In the rows, 128 means zero.
Each row has a class, written after it, and each block has its own classes.
[120 137 141 146 145 112  65 155 106 113 112 132 103 149 132 106 144  85
  63 123 152  87  99 102  65 152 117 173 118 104 157 129 145] -> J29
[139 113 151 144  99 138 122 123 127  98 126 117 120 134 127 122 134 148
 158 113 149 132 120 144  99 129 137 116 137 117 159 129 146] -> J856
[ 98 135 145 132 138 117 147  96 175 116 136 166 138 127 159  71 140 150
 100  95 107 115 131 107  83  65 135 110 132 145 138 148 125] -> J661
[135 125 112 122  99 146 121 148 124 116 107 110 100 104 132 144 137 111
 138 133 157 121 126 151 129 159 153 103 151 122 122 129 145] -> J639
[121 116 122 135 152 134 129 113 113 155 116 125 112 126 146 136 113 138
 146  72 127 125  93 155 165 131 112 117  78 135 107 116 130] -> J916
[165 118 117 126 120 151 137 132 113  91 112  97 110 119 132 105 122 138
 153 151 135 128  88 168 135 161 119  83 158 141 122 118 144] -> J639
[206 118 127  98 130 140 175  86 115 127 143 187 159 135  98 170 143 125
 117 124 130 121 134  31 151  94 122  65 170  56 133  93  94] -> J916
[124 143 210 133 129 132 219  58 222 162 132 140 161 103 132 113 126  90
 186 196 128 125  93 118 183 170  83 112 215 105  85 122  69] -> J211
[ 80 110 132 132 161 156 110 111 135 133 138 206 108 117 101 105 145 144
 146 136 115 142 150 110 113 118 123 191 105 112 137 110  93] -> J29
[119 105 107 129 129 128 117 159 138 122 143 106 109 134 136 122 122 136
 124 132 159 140 148 164 130 119 127 113 161 149 161 131 152] -> J856
[ 50 169 163 129 103  96  92 189 101 167 146 124  98 124 177 158 152 134
 158  88 186  99 167 163 102 157 170 161 250  65 164 144 168] -> J639
[ 94 143 115 119 139 121 104 120 120 139 150 146  85 128 169  91 161 149
 158 138 131 127 102 155 176 117 109 133 139 129 109 143 140] -> J321
[146  66 201  91 137 131 192  50 161 133 100 114 196  82 125 180 107 101
 162 155 128 103 126 103 100 159 143 135 252  85 123 113  95] -> J514
[146 160 133 124 124 127  91 106 118 103 103 131  56 139 136 138 186 112
 153  93 177  89  76 139 109 102 143  87 111  95 140 142 159] -> J856
[119 137 115 154 169 150 146 125 121 115 127 158 119 144 132  74 120 160
 127 118 129 146 107 148 130  88  96 143  71 133 126 113 124] -> J29
[155 128 111 130 126 125  89 122 138 140 124 104 116 164 138 135 144 168
  98  99 150 128 109 170 157 133 121 112 122  98 128 117 145] -> J29
[145 167  92 161 188  93 123 103 118 130 101  97 138 134 125 128 150 177
 117 126 133 113 131 151 124  99 112 120  80 150 138 142 104] -> J362
[116 144 149 157 136 121 235  87 166 192 195  80 188 114 131 116  96 202
 169  67 149 167 209  63 133 128 131 156 159 127 122 147  83] -> J916
[135 101 105 122 141 104  87 150  87 108 148 115 115 155 145 133 146 129
 116 116 110 124 118 148 128 128 101 123 158 142 146 141 143] -> J383
[132 146 190 153 110 170 188 140 144 129 118 130 122  94 103 128 136  72
 161 110 188 131 145  96 108 152  97 198 103  85 140 153  94] -> J211
[ 83 141 187 114 141 125 146  97 138 105  96 147 125 103 131 112 139  71
 155 130 142  85 103 131  51 129 142 155 138 125 116 135 108] -> J661
[144 110 140 122 129  95  74  84 154  78  95 168 150 156  81 153 155  60
  77 183 124  71 105  60  73 129 132  37 179 169 109 110  88] -> J362
[196  85 222 115  84 147 115 140 146  81 135 134 136 214  89 120 132 116
 162 132 106 143 134 165  84 149 110 136 198 105 198 128 154] -> J514
[145 145 107 146  92 105 113  98 121  84 124 144 129 129 150 111 175 120
 162 170 104 137 109 171 160 140 139  79 130 125 104 123 117] -> J658
[109 132 128 109 147 126  99 128 113 137 104 124 102 126 138 149 137 149
 121  78 151 107  84 153 122 104 117 112 108 138 111 131 128] -> J661
[143 137 131 130 111 110  61 118 131 106 114 104 138 157 134 154 135 177
 101 124 146 115 106 165 128 130 136 119  91 138 123 115 148] -> J383
[ 95 103 175 151 121 138  89 128 124 115 111 179 129 129  98 144 149  65
 158 122 144 111 114 134 104 148  99 169 107 130 108 110  88] -> J211
[164 123 122 136 181 112 106 104 132 116  97 155 136 149 126 139 153 128
 108  98 131 112 119 124 101  47 117 134 109 121 151 122 124] -> J514
[113 122 131 119 150 123 108 120 128 132 102 124 119 136 128 145 130 149
 125  87 111 118 101 164 114 102 120 113 103 147 117 141 120] -> J661
[174 190 133 207 135 122 158 165 140 125  86  98 207 178 138  94  75 129
 165 108 160 169 131 188 145 116 110  96 150  85 167  76 122] -> J916
[136  80  94 139 137 123 112 128 107 103 120  97 151 101 147 116 134 130
 166 137 124 141 160 152 116 143 140 143 179 136 148 126 121] -> J514
[133 137 109 141 162 147 114  94 120  90  92 168 141 130 138  91 136 164
 124 157 117 121 105 187 125 101 135 130  71  99 129  90 128] -> J29
[ 85 149  96 141 150 127 143 135 127 126 111 138 112 122 150 135 122 119
 119 141 116 129 143 159 151 131 128  80  99 163 116 141 106] -> J383
[130 133 126 132 132 136 127 115 114 153 116 123  84 132 122 161 135 135
 135  88 139 125 103 132 131 132 134  93 102 116 139 125 132] -> J856
[122 169 141 119 176 164 110 137 132  96  97 125 102 152  86 118 111  51
 163 153 138 118 111 155  79 125 130 138 139 149 136 114 127] -> J884
[134 116 118 136 147 131 121 118 114 145 112 110 120 124 136 147 116 132
 141  77 128 120 104 136 149 129 122 121  86 129 113 131 132] -> J916
[131 107 127 119 106 133 110 127 125 120 105  95 117 108 160 155 128 154
 140 135 144 119 116 153 154 154 143  95 146 133 122 143 147] -> J514
[125 144 115 129 113 107  82 150 119 113 150 100 121 132 115 129 151 127
 165 151 141 145 143 139 133 152 137 151 180 133 132 142 132] -> J658
[140 174 141 126 148 158  72 125 156 113 102 143 118 137 133  89 127 200
 118 145 158 120 106 139 147  99 121 116 140  93 161 124 150] -> J321
[105  98 134 121 142 147 240 152 167 160 138 174 162  70 135 139  86 147
  27 159 119 152 203  87 141  78 116 207  36 141 172 151 124] -> J362
[126 123 115 129 151 123 110 117 114 152 125 123 111 148 128 150 138 147
 111 108 135 125  98 146 150 134 108 129 105 116 106 117 119] -> J29
[116 113 142 139 126 102 155 104  91 113 125 155 132 115 160 117 149  94
 126 131 115 104  88 163  90 124 133 164  81 137  97 101 137] -> J639
[130 139 115 125 136 127  87 131 118 145 115 110 110 147 136 139 135 130
 114  96 147 124 101 156 147 121 118 128 105 124 114 129 140] -> J321
[141 102 117 128 114 129  85 150 132  80 111 114 135 115 129 138 142 134
 168 185 158 132 137 142 140 127 127 124 178 145 133 143 130] -> J514
[116 132 130 128 129 122  87 121 136  83 119 125 124 141 150 122 153 153
 144 117 161 112 134 183 118 103 131 120 141 132 136 141 139] -> J383
[135 118 137 143 103 129  99 154 138 101 118 112 137 148 143 127 132 128
  80 152 120 106 145 188 137 165 119  88 120 135 143 145 137] -> J211
[115 133  87 139 162 120 124 120 110 120 123 139 110  87 143 118 159 115
 162 148 167 115 140 135 154 124 115 154  88 135 109 128  97] -> J916
[ 99 171 140 117 157 146 161 104 139 102 134 112 131  91 138 112 127 114
 178 177 192 111 127 122 114 122 129 145 176 142 100 120 107] -> J884
[119 102 115 110 133 124  81 147 136 104 112 139 129 141 120 147 132 147
 129 123 106 128 110 152 127  83 118  97 148 155 121 149 130] -> J661
[114 143 123 124 146 139 109 127 104 129 123 116 101 147 153 145 131 132
 149  81 131 120 100 178 141 118 119 103 146 129 123 123 140] -> J884
[114 120 130 105 130 102 117 152 122 108 158 141 118 136 154 137 156 139
 105 178 143 118 152 168 145 115 107 166 132 138 142 146 141] -> J383
[118 126 132 108 139 126 114 127 105 151 138 137  96 141 122 164 138 137
 120  89 127 133 110 151 151 124 118 127 110 134 117 126 130] -> J658
[104 118 122 105 142 117 101 169 111 130 169 133  92 146 131 117 141 123
 127 140 142 140 141 160 149 136 101 144 185 152 145 133 140] -> J658
[122 132 123 130 141 119 106 122 121 132 119 121 120 145 139 150 133 143
 131 101 137 129 107 168 146 119 114 124 103 138 118 119 128] -> J383
[118 112 118 155  78 141 101 152 113 108 116 131 125 128 154 123 114 118
 149  87 141 136 112 135 151 144 140  89  95 133 112 122 150] -> J916
[ 99  92 136 103 129 128 118 140 136  99 143 112 149 114 146 127 109 134
 176 148 153 117 150 165 137 121 140 140 185 142 114 141 151] -> J916
[ 89 139 145 166 147 139 158  87 145 121 113 191 119 121 163  90 145 142
 163  93 127 137 119 154 143 104 100 102 110 130 128 114  84] -> J383
[134 111 113 127 144 134 127 118 105 155 104 113 113 111 150 153 128 143
 141  95 142 133 111 149 153 136 128 123 117 123 127 112 128] -> J514
[138 117 129 116 111 140 122 127 138 121 107  97 126 127 160 131 130 130
 122 124 149 124 117 201 160 133 125 129 120 112 120 143 151] -> J321
[ 98 123  91 133 146 127  77 126 114 109 126 160 110 107 147 136 146 169
 176 120 133 121 110 123 170  72 129 119  90 146  92 148 136] -> J916
[149 121 120 119 100 148 154 156 117 101 129 102 106 109 135 112 121 123
 130 178 132 132 125 160 130 173 137 120 132 142 131 134 155] -> J639
[119 123 144 138 142 144 115 121 148 108  89 144 133 114 112 157 106 126
 117 122 128 125  91 100 121  94 109 141  72 153 112 144 119] -> J383
[143 136 132 109 115 137 119 118 146 115 141 118  75 148 129 104 146 131
 131 153 159 121 106 161 130 139 136  91 126 140 145 118 162] -> J856
[117 189 157 138 167 130 149 101 115 139 153  93 120 181 120  52 139 109
 206  87 154 130 155 167  73 155 135 136 213 104 152 116 113] -> J321
[151 142 109 130 127 143 135 145 144 110 118  82 110 134 172 113 125 114
 123 121 148 130 112 195 160 131 109  98 158 131 142 140 154] -> J884
[ 90 153 122 114 142 131 127 115 117 149 190 144  82 151 115  77 149 155
 147 122  94 153 188 155 116 169 155 134 141 151 155 123 122] -> J658
[114 100  97 134 123 115 113 145 132 104 142 111 130 115 164 131 150 149
 152 118 148 145 153 173 158  99 109 154 144 142 129 162 133] -> J383
[114 122 120 119 157 136 120 125 108 160 113 116  95 124 125 154 125 161
 125  85 148 122 111 152 153 134 110 115 102 146 130 126 126] -> J362
[121 120 121 119 155 133 127 114 122 154 129 123 110 152 138 145 126 165
 102 100 140 122 103 166 158 124 109 109 110 121 107 117 130] -> J29
[134 105 124 115 152 112 114 167 117 101 146 117 131 155 150 101 125 113
  77 160 112 113 135 142 120 108  90 123 187 143 159 170 149] -> J321
[112 131 116 131 144 130 108 126 109 140 111 127  93 117 123 157 140 137
 152 114 137 116 104 152 132 142 130 110 133 141 104 123 120] -> J639
[120 103  74 120 129 110 121 138 114 132 150 123 100  80 158 127 169 136
 140 165 144 130 139 147 162 141 124 154 155 140 112 136 128] -> J639
[135 121 136 126 141 153 130 109 162 103 136 149  99 135 102  97 151 134
 199 122 122 165 122 162 156  96  98 135 142 150 125 146 112] -> J658

Next block, with new classes.
[143 166 146 124 159 144 130 122 123 100 132 129 131 121 154 130 152 145
 163 141 149 140 150 148 132 128 108 124 131 127 123 130 128] -> J709
[133 133 134 135 152 144 125 126 128 114 131 127 132 132 122 127 140 143
 137 141 142 129 126 127 127 132 123 111 115 116 118 123 128] -> J711
[145 127 133 122 144 145 118 132 127 123 128 130 147 126 134 180 136 151
 134 130 161 169 129 105 104 123 151  93 120  87 111 127 104] -> J994
[126 151 132 126 166 144 139 116 119 113 136 125 135 130 133 137 143 141
 149 133 163 144 150 143 135 135 114 107 116 130 117 124 139] -> J173
[136 135 118 125 126 137 111 129 156 144 142 118 123 122 133 132 123 122
 132 124 118 127 158 134 110 120 149 139 134 121 134 125  93] -> J179
[121 119 123 140 157 122 119 145 111 129 101 143 132 115 125 167 141 123
 120 139 134 151 150 143 113 140 137 140 110 102 105 111 131] -> J709
[135 124 124 119 127 129 144 135 136 125 143 125 125 114 147 133 131 139
 141 141 135 139 154 131 108 119 149 136 129 129 148 120 117] -> J994
[121  95 122 122 118 126 113 134 126 137 113 133 145  96 105 122 119 132
 117 133 123 135 134 100 129 124 126 143 130 114 113 142 122] -> J527
[126 150 131 136 141 150 124 117 115 123 122 141 150 119 137 130 133 138
 139 133 147 134 138 143 124 130 134 119 130 127 122 130 142] -> J527
[130 148 147 133 158 146 146 116 122 114 125 131 136 126 144 152 144 137
 152 133 154 138 133 135 126 131 131 113 112 143 125 115 147] -> J832
[132 120 124 112 114 121 131 122 153 128 145 126 120 117 125 121 126 123
 141 148 110 123 151 156 109 121 133 137 136 108 142 130 131] -> J384
[134 127 126 117 146 135 133 135 121 107 141 136 139 146 129 159 143 150
 145 133 146 154 146 108 122 125 122 125 123 127 116 112 117] -> J994
[121 108 143 117 140 131 130 139 112 131 128 130 123 111 137 145 128 125
 122 117 127 150 119 102 125 133 133 142 122 120 116 138 146] -> J832
[131 152 133 139 147 148 118 113 114 126 140 131 126 129 145 134 140 143
 133 133 140 130 154 159 127 127 124 125 127 126 131 125 135] -> J496
[153 213 118 133 197 173  98 125 147 126 136 143 127 170 161 138 132 154
 140 114 174 155 179 171 136 139 125  77 135 118 136 128 139] -> J173
[ 86 152 117  87 148 143 116 138 137 141 131 110 117 158  56 157 173 134
 114 116 134 155 152 121 139 148  78 131 117  78 146 128  71] -> J353
[127 136 118 111 123 131 112 137 151 132 138 128 111 132 132 127 130 125
 138 135 123 134 146 139 119 131 133 130 128 120 117 126 104] -> J353
[137 141 136 124 143 135 129 116 128 100 144 133 133 137 142 137 133 140
 148 146 136 128 134 140 125 125 107 112 120 105 129 129 141] -> J384
[135 115 124 133 130 131 123 140 149 125 134 127 117 116 119 115 122 131
 137 130 124 125 142 141 117 127 134 135 124 130 136 116 123] -> J711
[104 161 140 149 161 142 143 115  96 124 106 143 159 159 103 176 147 135
 118 111 167 164  98  93 138 140 105 106 110 135 126 116 146] -> J832
[121 116 128 111  98 138 119 123 116 131 126 147 143 161  61 158 114  97
  98 105 124 116 110 133  92 127 137  97 149 140 152  89 113] -> J832
[150 154 146 123 137 126 120 107 129 101 128 136 126 147 172 130 136 154
 167 128 139 126 123 164 136 119 100 121 126 117  79 138 158] -> J384
[ 56 139  99 139  81 118 148  78 115 158 100 122 144 104  61 169 155  92
 123 108 139 158  81  98 117 146 126 124 119 148 189 123 111] -> J527
[114 136 125 127 104 131 119 116 134 143 121 136 137 111 145 120 126 127
 137 130 123 123 134 148 115 123 131 146 145 140 130 135 135] -> J527
[104  80 111 111  87 120 119 143 116 145 120 120 109 100  92 143 132  91
 116 130 111 140 135 104 103 135 126 154 124 115 134 117 101] -> J709
[150 138 122 109 169 140 116 115 112 121 141 138 129 111 154 101 141 140
 137 138 126 126 164 153 117 137 142 135 144 117 136 130 137] -> J838
[129 150 136 125 146 137 130 120 105 106 131 142 132 123 137 133 147 129
 134 135 140 138 137 138 120 134 116 127 130 125 123 122 133] -> J709
[159 154 128  97 180 154 139 121 107 122 125 116 112 121 154 121 154 143
 189 132 145 136 167 150 125 129 146 124 132 103 120 124 127] -> J994
[126 150 119 130 136 132 120 132 158 146 133 125 117 127 145 130 138 131
 140 137 131 138 143 155 117 136 142 133 121 103 128 129 117] -> J353
[117 143 125 136 123 146 147 113  89 116 120 144 142 106 122 130 134 111
 150 134 146 137 139 136 110 133 141 118 130 147 145 112 144] -> J527
[142 164 131 130 150 140 126 121 127 109 130 139 132 145 144 129 143 140
 146 135 150 136 136 150 132 135 128 108 119 124 106 120 130] -> J353
[154  74 173 125 175 137 163 162  84  85 190 133 160  89 109  61 117 133
  87 158 132 122  88   4 149 127  69 124 130  67 194 161 148] -> J832
[131 127 128 149 148 147 115 140 125 128 127 141 128 118 134 154 130 137
 127 110 152 162 123 127 108 141 140 113 109  98 109 120 139] -> J711
[155 156 132  52 144 179 131 128 136 173 105  51 115 156  44 161 170 101
 185  75 121 159 183 225 136 132 207  87 154 104 108 116  90] -> J994
[125 108 128 119 123 128 128 116 114 107 131 137 136 128 107 148 128 125
 128 140 135 137 121 107 118 128 114 105 111 104 106 125 131] -> J384
[138 164 134 133 155 142 120 113 120 121 129 129 140 140 138 141 138 136
 132 118 141 130 133 138 125 126 132 114 126 117 114 125 109] -> J179
[149 123 129 124 124 119 115 141 156 124 130 124 122 119 122 130 120 125
 124 130 118 118 158 137 118 111 133 127 127 129 134 117  82] -> J179
[132 153 134 132 165 153 130 121 125 127 125 136 140 140 133 153 133 135
 143 130 144 141 142 136 121 133 146 125 131 127 134 116 148] -> J832
[142 121 124 121 176 140 131 143 130 116 155 127 127 121 144 144 135 142
 152 134 141 143 153 117 115 132 131 133 122  93 164 117 120] -> J994
[140 144 129 140 156 139 134 121 102 105 136 138 137 129 136 124 140 131
 135 122 152 134 132 144 126 139 122 105 114 148 133 109 136] -> J838
[134 159 113 129 145 159 119 118 157 135 150 128 127 132 127 111 128 137
 143 146 127 126 157 150 107 131 157 125 145 121 161 125 125] -> J711
[132 140 133 144 145 146 115 123 106 129 138 133 124 132 137 134 133 137
 125 131 140 124 142 150 124 128 119 121 120 115 127 122 133] -> J496
[144 148 137 118 149 141 130 117 118 102 145 131 129 146 135 123 135 135
 149 140 131 125 137 149 132 128 111 114 129 103 126 130 149] -> J384
[131 136 130 133 154 143 122 128 130 117 130 129 127 131 129 125 136 140
 140 135 138 131 130 127 128 133 125 116 117 120 121 124 130] -> J711
[149 135 133 129 130 129 126 133 113 113 139 134 131 130  99 112 117 128
 115 131 132 117 121 139 115 123 125 100 134 131 150 120 100] -> J838
[151 217 158 175 136 146 133 100  91 136  99 140 183 183 195  94 147 172
 161  97 148 147  99 193 181 123 130 167 167 161  26 161 232] -> J527
[129 141 135 137 154 138 125 127 131 114 128 129 128 132 135 130 142 147
 141 137 142 133 129 134 130 132 117 119 114 121 121 124 133] -> J711
[121 143 109 114 116 125  97 121 156 131 129 122 117 138 128 119 122 152
 103 148 110 102 159 117 129 111 115 159 136 130 138 139  72] -> J179
[140 166 144 119 144 148 138 104 111 149 104 131 141 140 105 125 142 129
 124 107 144 134 105 140 128 130 146  96 139 117  97 136 142] -> J832
[137 118 119 112 122 127 137 139 144 133 141 130 126 124 131 127 127 138
 133 139 128 135 158 128 106 117 149 135 135 131 131 118 109] -> J994
[139 131 134 122 147 134 130 105 135 101 142 130 139 127 139 139 137 141
 158 145 139 137 128 126 131 127 119 107 114 109 106 134 144] -> J384
[125 145 126 131 122 127 123 130 161 129 145 131 119 118 154 134 126 131
 148 128 135 139 138 159 109 129 139 135 126 125 133 123 117] -> J353
[130 150 128 129 160 142 134 114 113 110 129 132 138 133 127 136 138 144
 141 138 164 141 145 133 133 132 114 103 117 129 112 124 136] -> J173
[125 118 124 141 119 125 137 138 159 128 135 128 128 120 119 114 119 136
 131 156 122 120 147 137 115 120 144 135 121 153 124 117 121] -> J711
[134 156 133 128 150 135 125 126 127 105 137 137 130 138 142 142 137 141
 150 139 145 143 131 140 128 134 129 114 118 122 103 126 123] -> J353
[169 151 130  94 190 177 128 124  84 125  96 121 129 117 153  77 132 143
 127 184 137  93 198 135 136 122 162 123 150  91 156 134 150] -> J832
[143 124 128 127 136 132 127 135 123 123 143 122 117 102 139 111 123 126
 130 136 129 121 145 153 110 129 137 128 128 126 165 123 114] -> J838
[140 119 127 127 118 120 132 120 147 121 144 131 128 117 128 125 118 125
 139 145 116 124 134 151 112 122 139 126 128 110 131 129 140] -> J384
[126 113 130 109 142 146 135 136 122 136 122 126 118 124 110 140 138 111
 128 128 130 121 157 143 110 134 139 121 118 126 145 102 128] -> J832
[123 147 141 124 153 150 135 114  88 106 132 135 142 128 121 141 150 125
 138 136 151 137 118 121 118 138 114 108 123 112 108 124 126] -> J709
[123 163 139 122 103 124 153  97 149 102 155 130 128 138 128 113 136 144
 137 152 129  96 136 186 112 113 105 120 134 139 161 122 126] -> J384
[129 173 175  63 138 143 127  91 104 129  85  99 149 151 124 100 110 159
 138 183 111  37 143 203 118  89 145 127 192 125 137 144  94] -> J832
[150 166 131 137 146 156 118 110 116 136 135 130 121 130 146 121 140 138
 140 132 138 129 157 173 126 126 144 115 136 123 122 129 140] -> J496
[134 125 136 125 134 142 136 137 138 140 132 128 128 114 136 130 120 121
 121 141 127 122 150 145 105 125 158 127 133 128 159 118 136] -> J832
[136 161 133 124 147 140 118 127 131 110 136 137 128 149 138 138 140 138
 148 130 146 140 131 142 130 134 118 110 122 117 106 123 118] -> J353
[108 126 148 129 121 106 150 135 133 130 126 136 130 128 121 140 119 125
 119 125 115 127 118 145 120 120 132 149 132 166 134 122 137] -> J832
[145 122 128 136 120 126 124 127 124 138 133 138 113 112 148 107 132 130
 117 151 117 117 163 156 122 119 139 135 128 138 109 126 138] -> J496
[130 127 139 128 131 137 142 131 135 138 126 129 127 110 146 132 127 124
 129 134 133 129 144 148 110 125 151 134 127 136 143 118 144] -> J832
[130 147 129 142 140 142 116 115 112 132 132 133 123 130 140 133 139 141
 126 129 138 132 144 147 131 127 118 128 126 124 125 128 135] -> J496
[141 153 140 124 156 145 124 121 106 100 131 140 134 127 135 133 141 136
 147 138 146 133 131 133 122 131 116 115 132 119 108 126 124] -> J709
